Each row has a class, written as a number after it.
[  79  -61   68  526  543  271  238  436   30   10 -218 -473   21  127
 -173  317   99  -10  102   50  216 -328  130  -36   39  -39 -180  149
 -310  -14 -200  313  110  228 -215 -241]  1
[  19  309  -35  552  399  -11  140  305  -40 -192  -39 -127 -205  539
   61  -91   69   68  392   -9   71 -471  187  -55 -114   32 -180  -45
  -94 -379  168  -24 -502 -105 -476  -29]  7
[  62 -186  -10  560  209   44  -61  373 -281  215  155 -212  -59   14
 -410 -129  295 -307   76 -232 -105 -104  -24  -89 -250 -165 -354  397
 -100   -9  -10  191  299  145 -414  -70]  8
[  83 -208  -87  373  107  181   22  370 -198  110  197 -347  138   17
 -339  -65  204 -479 -184 -270 -124  137  -85  -43 -260 -211 -239  335
 -176  -26 -131   70  362  272 -421 -120]  8
[  52 -312  123  473  135  101 -221  295 -200  -74  403 -354  238 -210
 -393 -215  125 -387   29 -154   32 -255    9  -70  -25 -251 -425  396
  151   85   77  228  266  205 -354 -164]  4
[ 190  -47  181  491  852   83  146  -77  -31  -90 -124 -586  168  -86
 -117  261   53  117   32  -75  198 -595  -40  -30  332  -81 -341  183
  -47  -45  136  248   28   54  -97 -307]  10
[ 137 -148  -34  554  369  249  144  -95 -250   72  143 -361  -60  -13
 -434   57  343 -281 -116 -423    3 -151 -274 -295  -85 -356 -390  418
 -121   36 -222  361  671   10 -427 -445]  11
[ 188  154  193  315  623  -24   50  -24  154 -176 -121 -190 -200    6
  143  -26   19  137  139   66   74 -531  131  -34  146 -192 -235   28
   58 -254   69  -29 -463 -142 -353 -182]  7
[ 261 -154   43  470  614  -18  301   39  -24 -307 -111 -195  175  282
  105  -12  -48   58  306  -11   30 -525  136   29   70   33 -208   38
 -133 -222   90  130 -128  -35 -454 -259]  2
[  48  -75   45  370  504  110  163  617 -203 -276  -86 -440   -4  312
   50   84   14   95  410  150  -27 -343  151  125  134  -85 -204  159
 -316 -159   92  193   19  183 -338 -245]  0
[ 210  400  -36  466  501 -251  150 -338   -2 -357  -97  -20   46  384
  105  111   41 -179  -45 -257  180 -471   29  -77 -109  394  -80  -58
 -179 -198  146  -52 -128   58 -305   21]  8
[ 237  -77  -42  378  314  -22  234  -13  -88 -331   32    6  113  263
   53 -161  -91  -37  167  -33   56 -446    6   84 -111   58 -254  207
 -104 -282   24   91 -101  107 -561 -241]  8
[ -23 -327   -9  418  307  288   74   10 -135   98  120 -185   54 -445
 -534   68  245 -251 -229 -183  -92  -79  -57 -144  -17 -250 -351  242
  155 -102 -294  147  464   -3 -140 -314]  11
[  28 -143  176  534  553  271  -14  684  180   36 -143 -311 -191  144
   13  -33   73  320  350  161   84 -537  187    1   94 -203 -321  108
  -61 -199   47  199 -220   48 -455 -258]  3
[  45  -90   56   53  -54 -163 -146  -12  -44  -67  305 -134   88 -161
 -207 -281   66 -572  -31 -260 -128  -83 -109 -203 -231 -382 -169  296
  204 -112   79   99   91   61 -489 -416]  0
[  48 -466  -57  203  -66  -71 -231  638 -239  133  356 -129   -5 -262
 -421 -250   88 -526   55    5 -270  210   55   85 -286 -118 -110  444
   59  -29    3  104  309  130 -178 -280]  2
[  12 -123  -62  344  374   94  117  544  -82 -244  -53 -221   32  159
   54  -92 -117  -52  255  323 -106 -418  227  204   -1  -43 -187  150
  -72 -242   71   73 -316  112 -377 -162]  9
[-109  -85  -74  272  379  103  136  605   53 -108 -155 -179  -85 -143
   76   51   26  258  160  298   14 -406  217    7  133  -62 -149  218
 -348  -90 -158  268  116   24 -214 -383]  8
[  66 -156    5  337  284   79 -117 -188 -162 -161  404 -341  140 -254
 -397 -172   52 -447  -35 -327  -29 -205 -199 -268 -165 -386 -351  337
  393 -121  -36   75  248  -16 -270 -411]  4
[ 167  417  214  242  471 -237    9  -29   54 -278 -170 -140 -104  251
  -26  216    2   32   96  -80  133 -344  106 -135   87  131  -16   30
 -117 -191   54   18 -366  -56 -291  -42]  6
[-161 -239   -7  511  329  269 -189  633 -205  201 -116 -364   13  -50
 -512  162  208 -143  181 -172 -123  -93   50 -139  111 -109 -175  330
  -75   57 -152  341  371   -8 -290 -124]  4
[ 266 -127   47  404  546  -14  274  -70  260 -395  -41 -159   58  251
  177  -21 -111  101  -37  -38  148 -663   59  -34  132  -25 -277  -79
   43 -324   -9  115 -210  -99 -408 -471]  7
[ 181 -185 -142  324  -40 -170  -56  440 -382 -144  509 -135  159   86
  -82 -327  107 -637   86 -251 -149  -13   -4   -5 -380  -67 -273  341
 -126  -68  227  144  345  271 -316 -264]  8
[ 205  -80  139  547  507  -61  212  423  122 -139 -128 -133   37  355
  -16  184    7  -88  210   12  209 -434  210  -51   16   -1 -142   68
 -352 -176 -119  185 -158  141 -237 -245]  6
[  88  -43  132  595  496  -17  186  392 -107 -231  -35 -254 -106  514
  -54   34  150  141  456   -8   78 -399  121  -49   78  -19 -159   84
 -362 -216  272  211  131  117 -309 -235]  9
[  18  -35  -61  435  328  -13  249  169 -115 -215   97 -371  279   32
  -75  -32  -73 -268  103  140   49 -327  251   19 -163 -129 -196  149
  -99 -185  -67  -48 -401  141 -206 -101]  0
[  68  -57  127  175  150 -104  -91  124 -136 -208  252 -214  -11   58
 -123  -82    6 -204   87 -130 -129 -153 -222 -211  -27 -223 -139  346
   26   16  247  210  528  147 -433 -429]  3
[  47 -664 -134  243  103   18   96  -25   -1  184  240  -67   49 -275
 -523 -333  -28 -349  -57 -153 -316 -253 -114  -88 -123 -299 -204  471
  339 -187  -68  179  318  -27  -36 -488]  2
[  30   -5  115  296  231   16 -277  296 -338  169  251 -319  -91 -565
 -296 -139  316 -396 -116 -136 -208  -40   35 -129 -132 -344 -406  407
   47   77  -32   13   69  -26  -91   31]  3
[ 247 -416  -43  471  -47 -210 -130    1 -352   -7  417  -24  131 -112
 -377 -203   59 -784 -223 -208 -217   14   62   65 -273  -76 -275  485
  149 -158  -23  -29  145  144 -213 -159]  11
[  11 -182   -1  459 -150  -88 -358  426 -232 -124  459  -11   15    4
 -262 -282   67 -584  -65  -20 -265   42   95 -129 -472 -264 -331  213
  213 -490 -110 -164 -191  -97 -524 -109]  7
[ 240 -342  103  466  382   85  202  -20 -221  147  174 -526  243 -353
 -505  166  208 -382  -74 -290   74  -54 -141 -172  -72 -285 -298  448
  -92  191  -45  403  600  222  -55 -452]  10
[ 145   33   20  374  308  -54  124   22   53 -304 -100 -107    6   95
  110   -5  -84 -117  -84   87   41 -395  200   45  -44   71 -171   46
 -106 -272   73  -53 -387   66 -251  -37]  11
[  45  -34 -115  355  492  125  274  -50  148  -79 -247 -231   60   25
 -167  -11  -62  -96   75  -93  139 -521  -38  -35   27 -191 -237  224
  -18 -192 -172   42 -261  -21 -292 -183]  6
[  75   33   12  649  212  114  -19   -9 -354  160  179 -228  109   58
 -413 -111  376 -461   76 -440   32 -195  -69 -139  -93 -190 -377  269
  -36  -12 -122  172  144   54 -477  106]  5
[  84 -204 -157   45 -149   39  -94  143 -185  -94  392 -256    2   89
 -313 -411  156 -459   26 -174 -247  289 -172   47 -252 -239   50  365
  -72 -222  266  218  467  199 -639 -473]  1
[-101  -56  -31  506  625  125  167  229 -115 -341 -300 -229  -28  435
   64  135 -123  487  430  193   38 -633  110  156  448  344  -62  145
 -168   28  439  362  313  224 -321 -132]  8
[ 181 -116 -174  192  324   96  168 -136 -219   61  283 -399  122 -677
 -282    3  200 -373 -408 -107 -132    4  -90  -27  -62 -271 -347  469
   10  238 -104  142  576  125  -22 -357]  10
[ 189 -321  110  314  315   43  -86   53  -24  221   98 -439   46 -397
 -452   73  272 -597 -212 -308   26    5 -152 -191 -125 -439 -227  489
  -79   60 -268  304  477   78 -253 -513]  7
[ 106 -128 -154  241 -291 -191 -267   24 -189   39  330  -84   73 -224
 -330 -240  131 -875 -318 -154 -269  314  -65  -77 -547 -301 -153  369
   87 -269   45   13   48   50 -565 -225]  10
[ -64 -169   -2  656  382  171 -350  414  -61   79  351 -105  -75  -13
 -218 -248  255 -156   86  -91  -90 -420  125 -238  -42 -349 -465  324
  151 -168 -296   99   63 -206 -517 -302]  2
[  79   78  -36  551  459   97  257  252  -39  -21 -296 -372   56  310
 -261  307   85  -62  146  -69  234 -226  264  -84  -28   76 -105  238
 -361   18   10  392 -103  216 -213  -53]  7
[ -55   50  104  486  574  250  140  601  -54  -17 -207 -369   96  170
 -177  112  103   39  357   -5  189 -301  211   13   42  -55 -258   47
 -217 -138  165   85 -325  225 -190  134]  5
[ -67   49  -76   -8 -161 -150 -200  633 -293   85  303 -223   74 -507
 -142 -185  232 -465    4  -69 -224  216  -42 -129 -337 -334 -231  479
 -246   80   70  139  426  235 -234 -201]  8
[ 229 -321  -37  233  225  -78   57 -191 -264 -120  170 -404  220 -246
 -239   19  -19 -800 -300 -310  -72  -35 -146 -105 -127 -341 -242  555
   90  135  -34  237  275  105 -243 -524]  3
[  80 -424   38  484  279  159  -40   75 -248   24  388 -434  270 -385
 -380   16  182 -489  -89 -207  -62 -229 -150 -223  -28 -356 -390  527
   84  116 -217  288  785   16 -248 -569]  2
[ 221 -256  -45  290  197   72   56 -220 -136  114  128  -18   16 -349
 -248  -76   74 -535 -276 -317 -211  105 -269 -135 -176 -391 -208  360
  131 -159 -215   48  256    6 -248 -383]  7
[ -96  391  -59  426  241  189   30  175  116   35 -256 -188 -226  -46
    5  234  163  -61 -205  113   31 -251  172 -189 -147 -142 -193  127
 -147 -148 -200  120 -259   -1 -340  -58]  1
[   0  188   40  528  543  217  131  322  156 -330 -185 -258  -70  541
   74   46  -42  261  345   24  282 -646  131  -98  130   89 -130   72
 -268 -136  -28  173 -171   91 -462 -164]  1
[  32  417 -248  385  414  154  214 -263   51 -175 -191 -105 -195  165
   20  -19  146  133   33 -217  144 -485 -178  -55   39   51 -217   95
  -84 -123   37  197  107   16 -487 -147]  8
[  31  207 -136  456  540  190  254  111  -78 -213 -203 -296  108  155
  -61   47   25   92  283  -67  246 -489  121   79  150   57 -267  222
 -196  148  -91  106 -135  186 -243  139]  3
[ 151  151   -3  525  432  285   25  176   88  -67  -85 -261  -79  320
 -161   23   53 -122  196 -117  137 -427   -9  -82 -127 -133 -232  147
  -68 -232  -76  154 -304   44 -505  -75]  0
[-174  269  129  653  761  365    3  556 -165  -47 -486 -327  -33  315
 -150  276   95  150  488  -93  348 -497  168  -32  222  156 -245  114
 -187   70  -61  222 -281  154 -509  189]  5
[ -68  -92   19  469   90  -81 -163  -48 -173   21  138  -42    8   58
 -442 -126  186 -587  193 -370  -45 -124  -50 -296 -315 -161 -117  140
  189 -335  -29  126   69 -108 -385 -215]  5
[ 201 -316   63  380  402   67   41  108 -185   81  166 -343  191 -385
 -355  -76  136 -514  -85 -383   67 -208 -113 -107 -178 -300 -456  403
  127  -18 -214  127  119  101 -150 -365]  3
[  45 -155   34  600  488  128  238  509  -13  126 -346 -198 -141  210
 -182  124  161   75  269  -68   78 -365  194    2   53  -28 -212  171
 -360 -143  -12  245 -152   65 -108  -74]  3
[ -69  -27  -98  376  329   77   96  263  197  -39 -372 -231  -54  230
 -201   86  -60 -238   64   66   80 -303  220 -117 -200  -97   -5  143
 -197 -235  -79  246 -498   83 -202  -58]  5
[-121  -37   97  569  586  230  -19  656   89  -73 -313 -431  -94  260
 -174  167   17  194  337  147  230 -565  294   -2  211   42 -188  257
 -174   65   -8  364 -253  150 -263 -104]  2
[ -64 -133 -144  409  216  -70  141  416  -58  -88 -142 -206   58   95
 -141  -56   22 -253  192   62   -6 -305  198   34 -181   69 -123  238
 -256 -141  227  143 -112   59 -158  -94]  7
[ -45   33 -122  276   99  172 -113  314 -134    3  130  -91  -76  120
 -180 -256   53 -275  186  -88 -163 -196 -134   -7 -162 -130 -167  415
   16   33   -7   44  256  153 -706 -115]  0
[-131  448 -212  597  451  183   94  593 -201 -182 -362 -645  277  260
  -26  354   98 -261  112 -107  345 -340  200    8   82  136 -274  241
 -459  288  -79  291 -259  284 -376  238]  2
[  50  178 -152  462  589  168  298 -331   70 -427 -382 -265  156  367
   43  160 -200 -281   70 -186  334 -567 -148  -31  100   57  -65  174
 -114   84  -45  265 -155  242 -388 -154]  5
[  92  141  -26   85  251  -55 -114  -66 -166  -33  178 -230 -173 -309
 -250 -212  199 -328  -76 -283 -154   26 -189 -209 -143 -314 -160  306
   60  -43  111   24  166  -91 -295 -241]  9
[   1  268  -91  513  457  -47  165  155 -159 -296 -151 -322   87  468
   32  142  -62 -212  306  -62  185 -396   49  -52    6  -27 -187  178
 -138  -61  323  149 -172  144 -531 -115]  3
[   1   87   18  537  285  230 -136   25 -153    5  205 -385  119  -94
 -528  142  227 -432  -89 -356  129 -125  -66 -428 -203 -261 -317  325
   20   11 -301  167  320  -25 -340 -117]  3
[ 153  208   68  454  448    8   82  465  -52 -237   45 -270  143  297
   22   86    8   -7  267   79  172 -339  220   58  -21   79 -189  109
 -306 -183    8   -3 -267  271 -306   35]  11
[ -40  -57  201  439  445  281  127  466  -77 -217 -153 -379  -77  462
  -11  128   75  283  382  114   58 -537  160   52  297  -85 -274   65
 -133 -128   71  277  -27   92 -466 -191]  10
[ -37 -414   61  555  265   94  -46  572 -178  186   65 -345   57 -157
 -297  -13  199 -264  -17 -174  -94 -224  108 -109   70 -298 -437  321
   77   84   54  303  144   35 -190 -316]  1
[ -49  -29  103  289   91   67 -386  347 -209  125  233 -281 -153 -369
 -149 -125  265 -374   16 -132 -252  -43    1 -120  -80 -339 -255  306
  225 -127  -60   88   94 -122 -354 -299]  2
[  -9 -173  -34  307  144 -299 -107  163 -279 -312  370 -117  336  -46
  -98 -248  -87 -773   44 -141  -86 -170  -23  -93 -356 -224 -326  314
  142 -130  100 -185   16  199 -390 -259]  0
[  92 -495  -81  338  102 -243   87  367 -290 -244  422  148  214   70
   24 -445  -72 -109  321  -79 -297 -301   44   78  -63   95 -239  316
   28 -119  323   23  503  147 -243 -397]  4
[  52  150    6  443  345  133 -393    2 -174  -42  126 -446   61 -237
 -269  110  165 -495 -282 -260   80 -163  -17 -140    7  -73 -263  438
   37  129  -30  160  165   86 -254  -45]  4
[ 189 -100 -151  378  381  -87  257  218  -65 -362   11 -371  347   93
  100   41 -145 -270  165  -32  170 -328  121   42  -29    9 -190  226
 -244  -57  143  109   69  227 -201 -308]  1
[ 186 -228 -278  278  -35 -257 -126  -82 -344 -165  686  -93  384 -331
 -229 -537   61 -899 -217 -247 -282   57 -103  -49 -438 -236 -302  316
  124 -167  128 -241  145  -16 -256  -50]  5
[  43  305   58  379  583  262   65  334  -75  -23 -168 -393 -124   63
 -192   84  276  295  238   40   91 -301  176   66  196  101 -128  201
 -443   74  -82  187   15  229 -122  272]  2
[ 204 -108  -88  287  286  -20  -79 -293 -240 -166  206 -246   79   49
 -144 -294  -15 -412   40 -338  -74 -292 -242  -32  -50 -188 -261  434
  202 -110  223  170  122   58 -459 -283]  5
[ 226 -213  -33  342  315    3   23   86 -289  108  353 -303  178 -493
 -240  -66  258 -445 -153 -302 -135  -29 -122  -71  -21 -211 -319  360
  -39   76  -66   53  659   78  -77 -324]  9
[ -15   53   65  383  451  -85  -59  736 -125 -347  -34 -201   -9  411
  112 -198 -138  -24  605  222   85 -522  337  185   21  111 -208  104
  -32 -138  430  -21 -457  189 -554   20]  9
[-121  211 -171  278  589  262  345  285    8 -281 -262 -463   94  252
  -91  160   44   55  213   -3  180 -430   86  -82   50 -118 -198   95
 -297   -8 -160  284  -36  191 -355 -207]  0
[ 145  298  209  372  453   51   13   25  -84 -284  -29 -199  164  296
 -131   33   43 -111  319 -188  200 -324   83  -57   42   63 -106    9
 -170 -190   97  -32 -375  127 -371  192]  0
[  92  304  -14  493  425  -29  177   23 -100 -405 -169 -284  121  517
  -85  127   -2 -172  248 -160  242 -380  -17  -39  -94  135 -163   90
 -204 -148   56   50 -136  196 -565   13]  1
